Below is a small trained network, with its code and all its weights. Each question gives an input and a class and asks what happens when units are switched off, that is, made to give their printed mean instead of their output.

import numpy as np


def w(rows, s, z=0):
    codes = np.array(rows[::2]) - 128.0
    scale = np.full(codes.shape[1], s)
    scale[-1] = z or s
    return codes * scale


def norm(h):
    return h / np.sqrt((h * h).mean(-1, keepdims=True) + 1e-5)


def f(y):
    return y / 2 * (1 + np.tanh(0.7978845608 * (y + 0.044715 * y**3)))


def log_softmax(a):
    a = a - a.max(-1, keepdims=True)
    return a - np.log(np.exp(a).sum(-1, keepdims=True))


def net(x, mask):
    res = np.array(x, float).reshape(1, 7) / 4 @ E
    u = 0
    for l in range(4):
        y = f(norm(res) @ A[l][:, :-1].T + A[l][:, -1])
        res = res + np.where(mask[u : u + 5], y, B[l][:, -1]) @ B[l][:, :-1]
        u += 5
    return log_softmax(norm(res)[-1] @ U[:, :-1].T + U[:, -1])


A, B = {}, {}
E = w([
[139,155,35,45,179,113],'x0',
[153,52,152,178,196,129],'x1',
[254,105,102,151,115,156],'x2',
[180,75,112,234,75,198],'x3',
[118,71,172,95,28,56],'x4',
[141,158,124,66,53,239],'x5',
[6,52,114,144,131,202],'x6',
],0.0086)
A[0] = w([
[16,29,168,232,105,236,157],'L0N0',
[174,106,177,145,14,127,117],'L0N1',
[2,210,220,91,11,26,132],'L0N2',
[119,216,173,248,156,247,2],'L0N3',
[31,128,243,237,100,171,179],'L0N4',
],0.0075,0.0054)
B[0] = w([
[152,20,91,103,57,195,254],'L0N0',
[156,171,231,111,131,84,174],'L0N1',
[150,30,50,167,135,63,203],'L0N2',
[148,147,196,127,97,105,159],'L0N3',
[233,1,80,144,116,182,229],'L0N4',
],0.0084,0.0078)
A[1] = w([
[104,94,141,156,36,164,197],'L1N0',
[7,107,122,228,143,155,2],'L1N1',
[55,104,109,131,163,60,25],'L1N2',
[189,134,119,254,150,198,141],'L1N3',
[102,142,71,40,123,172,130],'L1N4',
],0.0098,0.0041)
B[1] = w([
[125,138,227,1,120,186,253],'L1N0',
[174,63,178,139,66,123,133],'L1N1',
[192,205,150,100,158,56,152],'L1N2',
[117,123,150,69,212,38,239],'L1N3',
[73,213,114,197,70,112,189],'L1N4',
],0.0083,0.0062)
A[2] = w([
[103,110,52,55,70,149,248],'L2N0',
[100,158,156,126,93,107,160],'L2N1',
[78,135,133,172,67,112,244],'L2N2',
[170,55,95,249,221,123,193],'L2N3',
[41,175,68,129,167,71,128],'L2N4',
],0.012,0.0016)
B[2] = w([
[46,185,49,97,130,56,254],'L2N0',
[203,97,132,192,115,124,132],'L2N1',
[162,97,73,132,123,90,134],'L2N2',
[98,132,131,98,124,2,246],'L2N3',
[160,137,195,226,169,73,219],'L2N4',
],0.0097,0.0062)
A[3] = w([
[196,67,82,209,178,209,49],'L3N0',
[161,195,167,157,2,103,101],'L3N1',
[171,194,67,94,73,87,2],'L3N2',
[73,189,62,171,243,202,8],'L3N3',
[215,171,103,235,52,102,120],'L3N4',
],0.0087,0.0035)
B[3] = w([
[204,119,105,125,115,61,136],'L3N0',
[181,89,151,82,86,164,250],'L3N1',
[25,52,124,143,128,148,222],'L3N2',
[128,47,191,182,197,197,202],'L3N3',
[164,146,2,135,71,216,253],'L3N4',
],0.01,0.0017)
U = w([
[152,1,130,125,75,94,110],'0',
[191,174,188,91,56,217,90],'1',
[133,197,86,173,150,12,214],'2',
[84,164,27,70,52,162,187],'3',
[99,216,128,194,201,195,1],'4',
],0.016,0.0058)

Each question gives the input, the list of numbers given to net, and the class t.
The units are the neurons (one row each of A and B). Each row of codes is followed by its name. A weight is (code - 128) times the scale printed after its matrix; where a second scale follows, it is the last column's (A, B and U).
mask holds one flag per neuron, layer by layer. A switched-off neuron (its flag False) gives its mean, the last column of its row in B, instead of its output. The means were averaged over made-up inputs and are rounded, as every weight is.
A unit's drop is (log p(t) with every unit on - log p(t) with that unit switched off) / (log p(t) with every unit on - log p(t) with every unit switched off).
The circuit of an input: a set's keep is (log p(t) with only the set's units on - log p(t) with every unit switched off) / (log p(t) with every unit on - log p(t) with every unit switched off). Starting from the 12 units with the biggest drops (on a tie, the unit counted first), units are removed one at a time, each time the one whose removal leaves the highest keep (on an exact tie, the one counted first), for as long as the keep stays at least 0.8.
units of the circuit, in order: the units of the circuit, biggest drop first
top k neurons: the k neurons with the biggest drops, biggest first
top k neurons in layer l: the k neurons of layer l with the biggest drops, biggest first
drop of u: that unit's drop, to one decimal
input [7,0,5,-7,-4,7,2], class 4: top 2 neurons => [L0N0, L3N3]
input [-1,4,5,7,5,7,4], class 1: units of the circuit, in order => [L1N0, L0N2]
input [5,8,-2,0,-7,0,3], class 2: units of the circuit, in order => [L2N3]
input [-6,-8,4,-8,5,0,-6], class 0: units of the circuit, in order => [L0N2, L2N3]
input [-4,0,0,6,4,1,-3], class 1: top 2 neurons => [L0N1, L1N0]
input [6,-5,0,0,0,0,-1], class 2: top 3 neurons => [L2N4, L0N0, L0N4]
input [-3,4,0,-5,1,4,5], class 3: units of the circuit, in order => [L2N0, L2N4]
input [2,-2,-4,-4,6,7,-2], class 2: top 2 neurons => [L0N2, L0N0]
input [5,6,5,-1,-5,7,-6], class 2: top 4 neurons => [L1N0, L0N0, L1N3, L3N1]
input [4,-1,0,-5,-4,3,-5], class 4: top 2 neurons => [L2N3, L0N0]
input [0,-8,0,-1,7,-5,1], class 2: top 3 neurons => [L0N0, L0N2, L0N4]
input [0,-5,-2,6,1,2,-4], class 1: top 2 neurons => [L0N1, L2N0]
input [5,-2,-2,0,-4,-1,4], class 4: top 3 neurons => [L2N3, L0N2, L3N3]
input [-2,4,7,-4,8,1,0], class 1: top neuron in layer 1 => [L1N3]
input [-8,-4,3,7,8,2,-1], class 1: top 3 neurons => [L0N1, L1N0, L2N3]
input [1,-3,-3,6,-5,3,-3], class 1: top 3 neurons => [L0N3, L2N0, L0N2]
input [-5,-4,6,6,-5,0,4], class 1: top 3 neurons in layer 0 => [L0N2, L0N3, L0N1]
input [-8,-7,-4,0,-3,5,-6], class 0: top 2 neurons in layer 0 => [L0N2, L0N4]
input [6,2,0,-3,-6,1,6], class 4: top 2 neurons in layer 0 => [L0N2, L0N4]
input [8,-6,-2,1,-6,3,4], class 4: top neuron in layer 0 => [L0N0]
input [-4,0,7,-7,5,5,-5], class 1: top 3 neurons in layer 0 => [L0N1, L0N0, L0N4]
input [4,8,6,-3,7,-2,8], class 3: top 2 neurons in layer 2 => [L2N0, L2N4]
input [0,4,0,1,-1,5,0], class 1: top 2 neurons in layer 0 => [L0N3, L0N2]
input [4,-5,-4,-5,-3,-3,5], class 2: drop of L3N0 => 0.0
input [5,1,6,2,-2,6,-5], class 3: drop of L3N2 => 0.2
